Below is a small trained network, with its code and all its weights. Each question gives an input and a class and asks what happens when units are switched off, that is, made to give their printed mean instead of their output.

import numpy as np


def w(rows, s, z=0):
    codes = np.array(rows[::2]) - 128.0
    scale = np.full(codes.shape[1], s)
    scale[-1] = z or s
    return codes * scale


def norm(h):
    return h / np.sqrt((h * h).mean(-1, keepdims=True) + 1e-5)


def f(y):
    return y / 2 * (1 + np.tanh(0.7978845608 * (y + 0.044715 * y**3)))


def log_softmax(a):
    a = a - a.max(-1, keepdims=True)
    return a - np.log(np.exp(a).sum(-1, keepdims=True))


def net(x, mask):
    res = np.array(x, float).reshape(1, 6) / 4 @ E
    u = 0
    for l in range(4):
        y = f(norm(res) @ A[l][:, :-1].T + A[l][:, -1])
        res = res + np.where(mask[u : u + 8], y, B[l][:, -1]) @ B[l][:, :-1]
        u += 8
    return log_softmax(norm(res)[-1] @ U[:, :-1].T + U[:, -1])


A, B = {}, {}
E = w([
[93,74,49,104,137,180],'x0',
[129,186,64,202,104,111],'x1',
[130,124,127,129,127,127],'x2',
[128,127,128,129,127,129],'x3',
[127,129,129,127,128,128],'x4',
[254,159,120,81,167,183],'x5',
],0.009)
A[0] = w([
[129,104,114,132,190,99,119],'0.n0',
[116,85,173,141,120,140,65],'0.n1',
[230,176,156,145,216,101,3],'0.n2',
[59,215,143,111,128,169,143],'0.n3',
[149,144,91,253,122,179,121],'0.n4',
[75,70,249,122,52,101,12],'0.n5',
[20,109,210,232,90,29,113],'0.n6',
[86,104,185,137,232,34,41],'0.n7',
],0.0052,0.0042)
B[0] = w([
[86,167,168,150,64,212,126],'0.n0',
[82,152,157,102,141,82,115],'0.n1',
[79,48,183,211,84,167,143],'0.n2',
[176,69,108,146,114,68,138],'0.n3',
[161,146,60,142,137,62,156],'0.n4',
[113,146,199,13,66,44,157],'0.n5',
[145,228,75,61,2,193,254],'0.n6',
[135,138,195,86,56,140,131],'0.n7',
],0.0045)
A[1] = w([
[186,189,132,146,70,121,99],'1.n0',
[179,81,171,121,180,162,4],'1.n1',
[31,59,120,112,87,142,22],'1.n2',
[158,132,240,42,98,78,43],'1.n3',
[150,66,140,153,107,156,128],'1.n4',
[93,146,93,127,91,66,98],'1.n5',
[210,129,188,186,253,74,89],'1.n6',
[142,140,147,43,54,136,58],'1.n7',
],0.008,0.0033)
B[1] = w([
[110,108,154,135,169,71,212],'1.n0',
[72,143,131,94,83,169,166],'1.n1',
[185,95,179,197,220,129,226],'1.n2',
[2,79,124,133,9,136,252],'1.n3',
[113,161,133,100,133,108,140],'1.n4',
[151,96,162,103,86,163,191],'1.n5',
[103,190,178,179,141,231,205],'1.n6',
[62,96,177,134,153,108,188],'1.n7',
],0.0088,0.0036)
A[2] = w([
[92,54,240,140,190,84,82],'2.n0',
[89,109,91,147,83,97,28],'2.n1',
[120,137,162,161,221,114,82],'2.n2',
[137,134,145,103,112,11,73],'2.n3',
[40,63,91,195,179,110,1],'2.n4',
[115,139,72,185,139,114,19],'2.n5',
[151,179,171,156,95,21,55],'2.n6',
[151,106,144,83,199,179,114],'2.n7',
],0.011,0.0024)
B[2] = w([
[127,83,154,148,224,67,254],'2.n0',
[216,95,138,113,80,116,184],'2.n1',
[225,162,148,242,140,110,154],'2.n2',
[104,143,61,109,57,51,159],'2.n3',
[230,58,142,97,96,100,219],'2.n4',
[106,73,190,119,114,164,167],'2.n5',
[139,215,91,99,108,93,195],'2.n6',
[3,113,113,101,101,20,223],'2.n7',
],0.0077,0.0052)
A[3] = w([
[197,74,48,164,77,244,93],'3.n0',
[94,208,198,189,76,171,129],'3.n1',
[70,1,160,70,159,196,117],'3.n2',
[161,129,31,152,193,100,119],'3.n3',
[88,160,254,103,96,171,3],'3.n4',
[150,132,30,161,209,160,77],'3.n5',
[168,164,118,199,29,130,128],'3.n6',
[207,109,141,154,169,221,71],'3.n7',
],0.0092,0.0058)
B[3] = w([
[60,94,146,157,88,170,190],'3.n0',
[208,111,145,96,192,152,203],'3.n1',
[185,216,70,158,179,116,255],'3.n2',
[75,119,254,152,122,159,169],'3.n3',
[145,19,173,84,50,189,168],'3.n4',
[68,197,202,184,124,109,156],'3.n5',
[167,124,80,114,185,133,198],'3.n6',
[116,188,46,82,64,82,149],'3.n7',
],0.0094,0.0066)
U = w([
[42,84,189,77,60,60,47],'0',
[156,63,131,153,219,66,253],'1',
[177,201,47,106,70,52,88],'2',
[134,45,63,179,64,178,169],'3',
[142,91,219,64,125,233,135],'4',
[51,174,25,48,193,145,131],'5',
[212,202,146,182,190,161,120],'6',
[5,177,167,199,105,187,114],'7',
],0.022,0.0023)

Each question gives the input, the list of numbers given to net, and the class t.
The units are the neurons (one row each of A and B). Each row of codes is followed by its name. A weight is (code - 128) times the scale printed after its matrix; where a second scale follows, it is the last column's (A, B and U).
mask holds one flag per neuron, layer by layer. A switched-off neuron (its flag False) gives its mean, the last column of its row in B, instead of its output. The means were averaged over made-up inputs and are rounded, as every weight is.
A unit's drop is (log p(t) with every unit on - log p(t) with that unit switched off) / (log p(t) with every unit on - log p(t) with every unit switched off).
The circuit of an input: a set's keep is (log p(t) with only the set's units on - log p(t) with every unit switched off) / (log p(t) with every unit on - log p(t) with every unit switched off). Starting from the 12 units with the biggest drops (on a tie, the unit counted first), units are removed one at a time, each time the one whose removal leaves the highest keep (on an exact tie, the one counted first), for as long as the keep stays at least 0.8.
circuit, biggest first: the units of the circuit, biggest drop first
unit that matters most: the unit with the biggest drop
top k neurons: the k neurons with the biggest drops, biggest first
top k neurons in layer l: the k neurons of layer l with the biggest drops, biggest first
drop of u: that unit's drop, to one decimal
input [1,-2,8,0,-6,-8], class 1: circuit, biggest first -> 1.n2
input [-5,0,4,-1,-2,4], class 4: circuit, biggest first -> 1.n6; 3.n4
input [2,1,6,-7,4,-1], class 3: top 4 neurons -> 3.n0; 2.n0; 0.n5; 1.n6
input [0,8,5,-1,-6,1], class 6: top 2 neurons in layer 3 -> 3.n6; 3.n3
input [1,-6,5,7,-3,-3], class 1: top 3 neurons -> 1.n2; 2.n0; 3.n2
input [-5,-2,6,-5,2,1], class 4: top 2 neurons -> 1.n6; 0.n6
input [3,0,2,1,5,1], class 5: top 3 neurons -> 1.n3; 2.n7; 2.n2
input [-1,0,3,1,-4,7], class 4: top 2 neurons -> 1.n1; 1.n6
input [4,0,8,3,5,4], class 5: top 2 neurons -> 2.n7; 2.n2
input [7,1,-8,-8,-7,1], class 7: top 2 neurons -> 1.n3; 1.n7
input [8,-6,-7,3,-3,0], class 1: top 2 neurons -> 1.n2; 0.n6
input [-7,-3,1,4,8,1], class 4: top 4 neurons -> 1.n6; 2.n7; 3.n1; 0.n6
input [5,1,7,7,0,7], class 7: top 2 neurons in layer 3 -> 3.n3; 3.n5
input [3,0,1,7,6,5], class 5: circuit, biggest first -> 2.n7
input [-5,4,-1,5,4,-2], class 2: drop of 0.n4 -> 0.0
input [-5,1,-3,5,2,-3], class 2: drop of 3.n3 -> 0.1
input [8,6,-3,-4,-8,2], class 7: drop of 1.n3 -> 0.1
input [5,0,1,2,6,-8], class 1: drop of 2.n0 -> 0.2
input [-3,0,-8,4,-7,5], class 4: top 2 neurons in layer 1 -> 1.n1; 1.n2
input [6,2,-3,8,1,-8], class 3: unit that matters most -> 0.n6
input [-7,-1,-7,-3,3,8], class 4: top 2 neurons in layer 3 -> 3.n4; 3.n2
